Here is a tiny trained network, its code and every weight. The questions are about switching its units off for an input and a class, where a switched-off unit gives its printed mean instead of its output.

import numpy as np


def w(rows, s, z=0):
    codes = np.array(rows[::2]) - 128.0
    scale = np.full(codes.shape[1], s)
    scale[-1] = z or s
    return codes * scale


def f(y):
    return y / 2 * (1 + np.tanh(0.7978845608 * (y + 0.044715 * y**3)))


def log_softmax(a):
    a = a - a.max(-1, keepdims=True)
    return a - np.log(np.exp(a).sum(-1, keepdims=True))


def net(x, mask):
    res = np.array(x, float).reshape(1, 8) / 4 @ E
    y = f(res @ A[0][:, :-1].T + A[0][:, -1])
    res = res + np.where(mask, y, B[0][:, -1]) @ B[0][:, :-1]
    return log_softmax(res[-1] @ U[:, :-1].T + U[:, -1])


A, B = {}, {}
E = w([
[130,129,130,131,128,127,126,130,126,126,121],'x0',
[104,141,2,153,113,120,183,43,187,134,101],'x1',
[175,107,133,136,213,49,69,157,235,98,61],'x2',
[75,198,162,166,102,177,53,128,253,66,178],'x3',
[142,104,40,245,163,188,105,222,83,104,169],'x4',
[118,67,187,221,71,24,188,96,134,56,175],'x5',
[133,123,122,113,139,125,152,132,153,133,164],'x6',
[146,185,92,154,73,27,95,185,119,217,157],'x7',
],0.007)
A[0] = w([
[165,162,113,129,85,75,99,132,130,167,140,94],'n1',
[144,77,118,95,161,120,149,122,102,151,134,94],'n2',
[110,91,136,108,151,169,126,94,127,83,89,90],'n3',
[121,59,162,178,110,63,140,113,145,87,136,58],'n4',
[96,126,134,155,71,160,143,112,81,135,156,226],'n5',
[143,155,115,123,108,108,132,167,133,152,159,131],'n6',
[96,176,138,140,106,129,112,118,203,88,182,80],'n7',
[99,184,136,134,119,141,86,120,157,103,132,78],'n8',
[136,112,106,119,162,110,164,122,89,145,92,65],'n9',
[164,96,107,112,139,90,149,115,95,148,100,73],'n10',
[104,173,127,89,75,160,163,92,102,155,166,128],'n11',
[123,149,109,97,141,162,120,140,139,172,112,63],'n12',
[177,136,131,124,180,64,105,125,182,110,65,234],'n13',
[125,155,163,74,125,91,155,94,148,138,101,102],'n14',
[123,160,130,134,118,88,122,160,118,168,133,82],'n15',
[132,169,97,58,192,181,84,154,133,155,94,3],'n16',
[105,152,65,153,120,127,184,79,176,139,100,93],'n17',
[122,117,74,132,117,120,160,69,160,137,122,50],'n18',
[121,143,168,82,112,101,112,82,142,137,110,57],'n19',
[163,118,252,92,136,124,112,177,102,121,175,110],'n20',
[122,174,109,139,102,82,105,143,127,169,147,91],'n21',
[117,92,147,117,176,167,136,95,126,97,138,109],'n22',
[144,91,90,188,162,140,110,171,138,105,116,104],'n23',
[175,94,125,121,120,114,171,136,110,134,108,65],'n24',
[139,91,121,117,141,110,138,122,98,153,119,49],'n25',
],0.011,0.0044)
B[0] = w([
[189,112,118,119,60,170,171,113,195,60,104,171],'n1',
[157,150,157,159,95,147,80,92,140,144,168,163],'n2',
[186,125,140,118,66,159,151,111,169,67,114,169],'n3',
[70,153,98,158,153,4,186,96,136,115,100,199],'n4',
[132,140,113,26,186,48,113,133,125,112,137,202],'n5',
[133,138,114,107,106,149,151,131,155,78,97,157],'n6',
[155,184,193,149,118,134,91,82,105,184,160,193],'n7',
[165,151,207,166,123,158,79,65,89,198,204,162],'n8',
[146,167,202,163,116,146,80,85,110,146,189,162],'n9',
[142,142,201,150,110,155,76,64,109,144,191,168],'n10',
[145,111,109,59,154,71,72,125,158,106,131,186],'n11',
[78,154,126,194,107,7,193,78,170,130,106,155],'n12',
[141,102,131,6,154,130,81,104,124,115,145,253],'n13',
[146,230,36,152,190,184,209,247,30,131,177,186],'n14',
[158,86,133,129,88,164,155,117,164,79,112,154],'n15',
[47,153,127,200,138,2,194,75,174,139,97,197],'n16',
[79,34,143,136,140,185,59,167,115,176,96,191],'n17',
[61,17,116,179,116,150,91,191,139,147,99,166],'n18',
[138,157,49,186,204,173,187,230,56,145,194,171],'n19',
[59,43,111,166,133,164,85,178,175,174,67,217],'n20',
[189,90,122,131,66,190,207,114,169,113,95,168],'n21',
[193,144,118,138,42,183,214,97,182,44,90,167],'n22',
[132,190,74,82,169,144,133,195,56,103,186,198],'n23',
[153,137,176,161,130,118,102,103,134,163,159,154],'n24',
[129,128,205,182,127,157,122,86,141,148,201,145],'n25',
],0.0076,0.011)
U = w([
[64,149,137,187,136,24,179,83,134,125,107,106],'0',
[165,159,218,171,119,180,64,73,103,169,198,96],'1',
[145,174,61,152,186,191,159,205,52,116,172,118],'2',
[198,105,140,116,58,200,172,105,164,54,74,112],'3',
[60,22,141,158,139,190,65,170,131,173,73,108],'4',
[133,127,139,104,140,130,103,117,105,120,114,248],'5',
[142,117,133,2,176,88,72,107,118,108,140,92],'6',
],0.0098,0.015)

Each question gives the input, the list of numbers given to net, and the class t.
The units are the neurons (one row each of A and B). Each row of codes is followed by its name. A weight is (code - 128) times the scale printed after its matrix; where a second scale follows, it is the last column's (A, B and U).
mask holds one flag per neuron, in row order. A switched-off neuron (its flag False) gives its mean, the last column of its row in B, instead of its output. The means were averaged over made-up inputs and are rounded, as every weight is.
A unit's drop is (log p(t) with every unit on - log p(t) with that unit switched off) / (log p(t) with every unit on - log p(t) with every unit switched off).
The circuit of an input: a set's keep is (log p(t) with only the set's units on - log p(t) with every unit switched off) / (log p(t) with every unit on - log p(t) with every unit switched off). Starting from the 12 units with the biggest drops (on a tie, the unit counted first), units are removed one at a time, each time the one whose removal leaves the highest keep (on an exact tie, the one counted first), for as long as the keep stays at least 0.8.
units of the circuit, in order: the units of the circuit, biggest drop first
most important unit: the unit with the biggest drop
k most important neurons: the k neurons with the biggest drops, biggest first
drop of u: that unit's drop, to one decimal
input [3,5,8,7,-7,5,8,8], class 3: units of the circuit, in order -> n1
input [2,5,6,-8,1,-6,5,-2], class 1: units of the circuit, in order -> n9, n10
input [4,4,7,-1,5,-6,2,-6], class 6: 2 most important neurons -> n13, n23
input [1,-5,0,4,0,6,-4,-2], class 0: 4 most important neurons -> n4, n17, n13, n18
input [0,-6,5,4,8,-8,3,3], class 0: 3 most important neurons -> n16, n12, n14
input [7,2,0,7,7,-1,-2,-3], class 1: 2 most important neurons -> n8, n7
input [5,8,8,-2,-6,1,-2,2], class 4: 2 most important neurons -> n17, n18
input [-4,-8,2,3,-2,7,-6,-4], class 4: 2 most important neurons -> n20, n16
input [2,6,-4,2,-6,2,-1,3], class 2: 3 most important neurons -> n14, n19, n20
input [-1,-4,1,6,4,6,-7,-8], class 3: 3 most important neurons -> n22, n3, n16
input [1,5,7,4,-2,0,0,-7], class 3: 4 most important neurons -> n22, n3, n5, n11
input [-3,-3,7,7,8,8,-5,-4], class 0: 4 most important neurons -> n4, n14, n19, n17
input [1,0,-7,7,3,2,-5,-8], class 3: 2 most important neurons -> n22, n3
input [4,-1,-4,6,-8,-6,-5,4], class 2: units of the circuit, in order -> n19
input [0,7,-7,3,4,-4,-7,-8], class 3: 3 most important neurons -> n22, n3, n20
input [1,4,-5,-5,6,-8,2,0], class 0: units of the circuit, in order -> n16, n12
input [-6,-5,2,1,1,-1,-4,-1], class 4: drop of n20 -> 0.3
input [-4,-8,3,6,1,2,6,2], class 4: drop of n20 -> 1.9
input [4,6,4,-8,5,-7,-3,4], class 1: drop of n13 -> 0.0
input [-2,-1,0,8,-5,-5,1,2], class 1: most important unit -> n8
